Rows, each followed by one of two labels for a hidden trait (new trait and labels in each part):
[-35  -3   2 -26  11   1  -9  -2   1   4  -4  13  -3   2  -2   5   4  -1
   8  -9   6   1   6  -8   0  20  13  -2 -20  21 -13  -2  14 -21 -37  10
   8   0   4  -9  -8   6  -1   3]  mm
[-26  -6  -2 -15   7   5  -4  -1   1  63   0   3  -4   3  -2   2  -1  -1
   6  -6   4 -11   1 -10  -3  14   5  -4 -12  17  -5  -2   4 -15 -18   3
   2 -10   2 -10  -6   6  -2  -4]  mm
[-22 -12  -3 -22   6  17   7  -6  -2  44   1   4  -5   3  -2   5  -7  -5
  12  -9  -4   9  -6  -8   3   3  -4  -9  -6   0   0   2  -1 -18  -9   5
  -8  -5   0 -10  -3   3  -5  11]  mm
[ 48  18   7  35  -4 -36 -16   7   3  29  -3   2   5  -4   4  -4  11   8
 -17  12  17  12  21  13   0   0  14  19  12  11  -3  -7   5  28   0  -6
  16  12   1  22  20  -7   7 -13]  ns
[-27  -4  -1 -10   2   4  -6   2   1 -59  -4   4  -1   2  -2   0   4   1
   5  -2   2  12   1 -12  -3  19   7  -1 -15  20 -10   1   7 -13 -25   3
   6 -10   3  -3  -6   4  -1  -5]  mm
[  3  -1  -1  13  -5   1   4  -1   0  41   3  -1   0   0   0  -2  -6   0
  -5   2  -1   0  -4   4  -2 -12  -8   0  10  -6   7  -1  -8  12  12  -6
  -6  -5  -2  -1   4  -1  -1  -3]  ns
[ 29   6   3  19  -4 -23  -2  -1   1   8   2   0   1  -4   2  -1  -9   1
 -10   5   7   7   5   7   0 -12  -2   7  12  -5   7  -5  -3  22  13  -7
   1   6  -2   9   4  -3   2  -3]  ns
[-18  -8  -3   0  -4   2   2   0   1  -1   2  -3  -2   3  -2  -2  -9  -2
  -3   0   2  10  -4  -7  -5   2  -9  -3   0   8   0  -1  -3   8  -4  -5
  -6 -19  -1 -12   1   0  -2  -7]  ns
[-12  -4  -3   6  -4  -6   2   0   2 -59   2  -3  -2   3  -1  -2  -9  -1
  -5   2   4   6  -2  -5  -6   2  -7  -2   3  11  -1  -3  -3  10  -5  -9
  -4 -17  -1  -8   0   1  -2 -10]  ns
[-28  -3   2 -20  11  10  -9  -3   1 -59  -3  13  -5   2  -2   5   1  -2
   7  -9   7 -14   6 -11   0  20  10  -1 -20   8 -11  -5  12 -20 -34   9
   7  -4   4  -8 -10   5  -1   3]  mm
[ 42  15   6  27  -3 -29  -8   2   1  62   0   2   2  -5   2  -3   4   4
 -13   6   7  -5  11  12   0 -10   8  13  16  -2   3  -6   0  26  16  -5
  10  13  -1  17   5  -7   5  -4]  ns
[-26  -7  -3  -2  -3   2  -2   2   2  21  -1  -2  -1   3  -1  -2  -3  -1
   0   0   2  18  -3  -8  -5   8   0  -3  -6  13  -4   0   0  -4 -10  -3
   0 -15  -1  -9  -1   2  -1  -8]  ns
[ 18   4   1  17  -3 -15   0   0   0  47   3   0   0  -1   1  -2  -7   0
  -7   6   4   0  -7   7  -3 -10  -4   4  13  -2   5  -4  -5  21  16  -8
  -5   2  -2   5   5  -4   1  -4]  ns
[-35  -5  -1 -15   7   2  -4  -2   1   2  -1   8  -5   4  -2   2  -4  -2
   6  -9   6  24   1 -10  -3  12   2  -3 -14  16  -6  -2   6 -13 -26   4
   1 -12   2 -12  -7   5  -2   0]  mm
[ 55   9   4  18   0 -38  -3  -2   1  -9   5   6  -2  -3   2   0  -6   0
 -16   5  15 -39  13  10  -2 -12   1  13  11   2   7 -10  -3  30  12  -5
   3   8  -1  11   4  -7   2  -3]  ns
[ -6  -9  -2   6  -4 -10   0   0   2 -39   3  -3  -2   3  -2  -2 -10  -2
  -8   0   7   1  -1  -4  -6   0 -10   0   5  11   2  -4  -5  24  -3  -8
  -4 -15  -2  -9   2  -1  -1 -10]  ns
[-15  -7  -3 -10  -2   6   2   2   1   5   1  -4   0   2  -2  -2  -2  -1
   0   0  -2 -20  -5  -7  -3   6  -3  -5  -4   9  -4   2   0  -1 -10  -3
  -2 -12   0  -9  -1   2  -2  -6]  ns
[-36  -3   1 -17   7  -1 -11   1   2  11  -5   9  -2   3  -2   3   3   0
   5  -6   8   2   7 -10  -3  23  12   1 -19  25 -15  -1  13 -15 -37   6
  10  -6   4  -6  -9   4  -1  -4]  mm
[-18  -8  -3   3  -2  -8  -1   0   2 -14   1  -2  -3   3  -2  -3 -10  -2
  -4   2   6  11   0  -9  -6   7  -6   0   2  15  -2  -3  -1  10  -8  -8
  -2 -19  -1 -12   0   1  -2 -12]  ns

New part:
[ -3 -21  -3  -1  -2  -5  -1  -1  -2   0   1  26   2   3   5   3  -1   1
   7  -1  18  -7   3  -3   2  10  -2   0   1  -2   4   0   3   1   1  -3
   2   0  -8  -7  -2  23  -4  -2 -12   1]  gg
[ 15 -35   7   5 -32  13 -41  -1   0  -4 -17 -12   2  -1   0 -12   2   0
   0   6  12   3   0   4   5   3  -2  -4  -1  -5   2  -2   5  -1  -3  17
   6  -6  -4  -1   0  -6   0   2   8  -5]  Fg
[ -4  -2  -7   1 -11  -6   6  19   1   1  -1  14   4  -1  -6 -14   1   4
   7   1  22   2   1  20   2  -3   8  -6   1   9 -33  -1  -5   0   0  -3
  -1   1   2  -4   0   7  -2  -2  54 -10]  Fg
[  1 -51   3  -1   0  -4 -46   0  -2  -1 -23  -5   5   7   1   1   3  -1
   3   7  -1  -3  12   4   5  -7  -2   1  -2   0  -4   0  -3   0  -3  19
   5   1   8  20   2   2  -1   2  -9 -10]  Fg
[  5  -8  17   7 -60   2 -19  24  -2  -1 -37 -10   0   0  -3 -11   1  -1
   8  -1  -7   3  16   1   4   6   0  -9  -3   6 -11   0  -1   1  -2  17
  -2  -5   2  32  -1 -14  -7  17  28 -19]  Fg
[-24   1   4   7 -35   1 -23   5   2  -5 -27   0  -2   9   0  -3   1   0
  10   4  12   1   1 -12   4  11   2  -7  -1   4   1  -1 -30   1   1   5
   1  -1   2  12  -1  21 -12   0 -12 -11]  gg
[-29 -63   0  -2 -37   7 -42   3  -8  -5 -29  20   4   6   0   4   1  -2
   5   1  10   6  12  -6   1  21   0   0   1   1  15  -1 -26   0  -2  -1
   1   1  -3  14  -1  19 -13   2   0  -8]  Fg
[ -1 -49  12   8 -46  12 -45  16   1  -7 -39   3   5   9   0  -1   2  -1
  -1   7   6   3  17   9   7  10   0   0  -2   4  -1  -3  -9   1   0  -3
   5   0  -1  16   0  11 -15  -5   9 -16]  Fg
[-14  52  -1  -1  -8   0  45  18   5  -1 -19  24   1  -5   0   2   0   6
  -2  -1   4 -22   0  19  -1  -6  -1  -7   2   5   0   0   2   2   0  -7
  -1   3  -4   3  -1   6   0  17  63  -5]  Fg
[  2 -35  15   0 -50   0 -40   0  -2  -7 -41  -2   5   7   0 -19   0   0
   0   1  -3   7   0  -2   4   0   0   0   0   5  -1  -2  -8   0  -2  20
  -1  -5  12  31   2  -2   0  10   1 -19]  Fg
[  0   0  -5   3  -6   0   0  -6  -4   2  -7  -3  -1   4   6  -3   1  -1
   4  -1  -1   3   3 -11   0  10  -2  -1  -1   3   2   1 -16   0   2  -4
   0   4   1 -10  -2   2  -4  -3 -23  -7]  gg
[-10  -3   0   3  -3   1 -19  -4  -6   0 -10   3  -1   4   5 -12   0  -1
   4   2   6   4   7  -8   3   7  -2  -1   0   2  10   0  -2   0   1   2
   2   0   0  -3  -1  13  -7  -5 -27  -1]  gg
[ -2 -10   0  14  -6   8  -6  14   4   2  -2 -14   2   9   0 -14   1   0
   8  10  -3   3  12  -3   3 -13   4   2   1   8 -10  -3  -2   0   0  16
  -2   0  18  -2   0   5  -2  -7   0 -19]  Fg
[  5   2  16   7 -42  13   3  -1   1   0 -38   0   6   6  -1   3   1   0
   6   7   6  -3  16  -1   1   6   2 -11  -2   4 -12  -3  -6   1  -1  20
   3   1  11  30   3  -1 -14  -1  -6 -14]  Fg
[-52 -51  -2   4 -26 -11  -3  -5  -4  -3   7  39  -1  11  -1 -18  -1   1
   9   0  36 -10   7 -15   5   9   2  -5   2   5   6   1   0   0   3  -1
   0   8   1 -12  -4  46  -9  -2 -31  -7]  Fg
[ 30  12   8   8   3   4 -10  10   6  -2 -10   5   1   4  -1  -1   5   2
   1   7  -4  -2   0   9   6 -21   4  -1  -1   2 -16  -2  -2   0  -1  10
  -1  -5  -1  15   3   7  -3  -6   4  -4]  gg
[ 21   3   0   1 -24  14 -49   5   0  -3  -7   4   1  -1   0 -14   1  -2
  -1   5   2  -4   9   0   3  11  -4  -2  -2  -3  13   0   3   0  -3  19
   6  -6   6  -1   3  -8   1   0 -18  -4]  gg
[-23   1   0   2   1  -1  -1  -3  -3   1  -5  13   2   4  -1 -10  -1  -1
   3  -1   9  -1   4  -8   2  13  -2  -3   0   1   7   0  -2   1   0  -2
   3   0  -7  -3   0   2  -1   0 -18  -3]  gg
[-13  14   5  10 -18  -3   0  -5   2   2 -18  34   2   7   2  -6  -2   1
   6  -1  26   7   6   1   1  -7   7  -6  -2  14 -13   1  -5   2   4 -14
  -6   7   2  -4  -4  31  -1   1  11 -17]  Fg
[ 19 -30   7   9 -40  10 -42   9   2  -2 -25  -4   0   9  -1 -15   3  -2
   2   8 -15  13  13   6   4 -12   2  -2  -3   4   0   0   1   0  -1  18
   0   2  14  -3   0  -8  -9  -4  -2 -17]  gg
[ -3  -8  18  16 -31   6 -17  -4   6  -5 -39  -7   2  10  -4  -6   5   1
   8   9   7  -1  13  12   9 -16   2   2  -2   9  -2  -3   0   0   0  16
  -1   1  16  22   3   1  -3   4  -4  -2]  Fg
[  1 -30   0   7  -5  -2 -25  -3   0  -6 -32  12   5   4   4 -16   1   2
   8   7  16  -5  13   6   6   7   0   2   0  -1  -4  -2   3   0   0  10
   3  -1   3  -2   0   9   0  -6   3 -13]  Fg
[-42 -21   1   3 -21  -6   3   6  -3  -3  -2  -5  -1   5   7 -13  -2   0
  10  -1  26   1   0  -3   3   9   1   0   1   7  -1   0 -29   2   2  -1
  -1   5  -4  -5  -3  31  -7   1 -11  -9]  gg
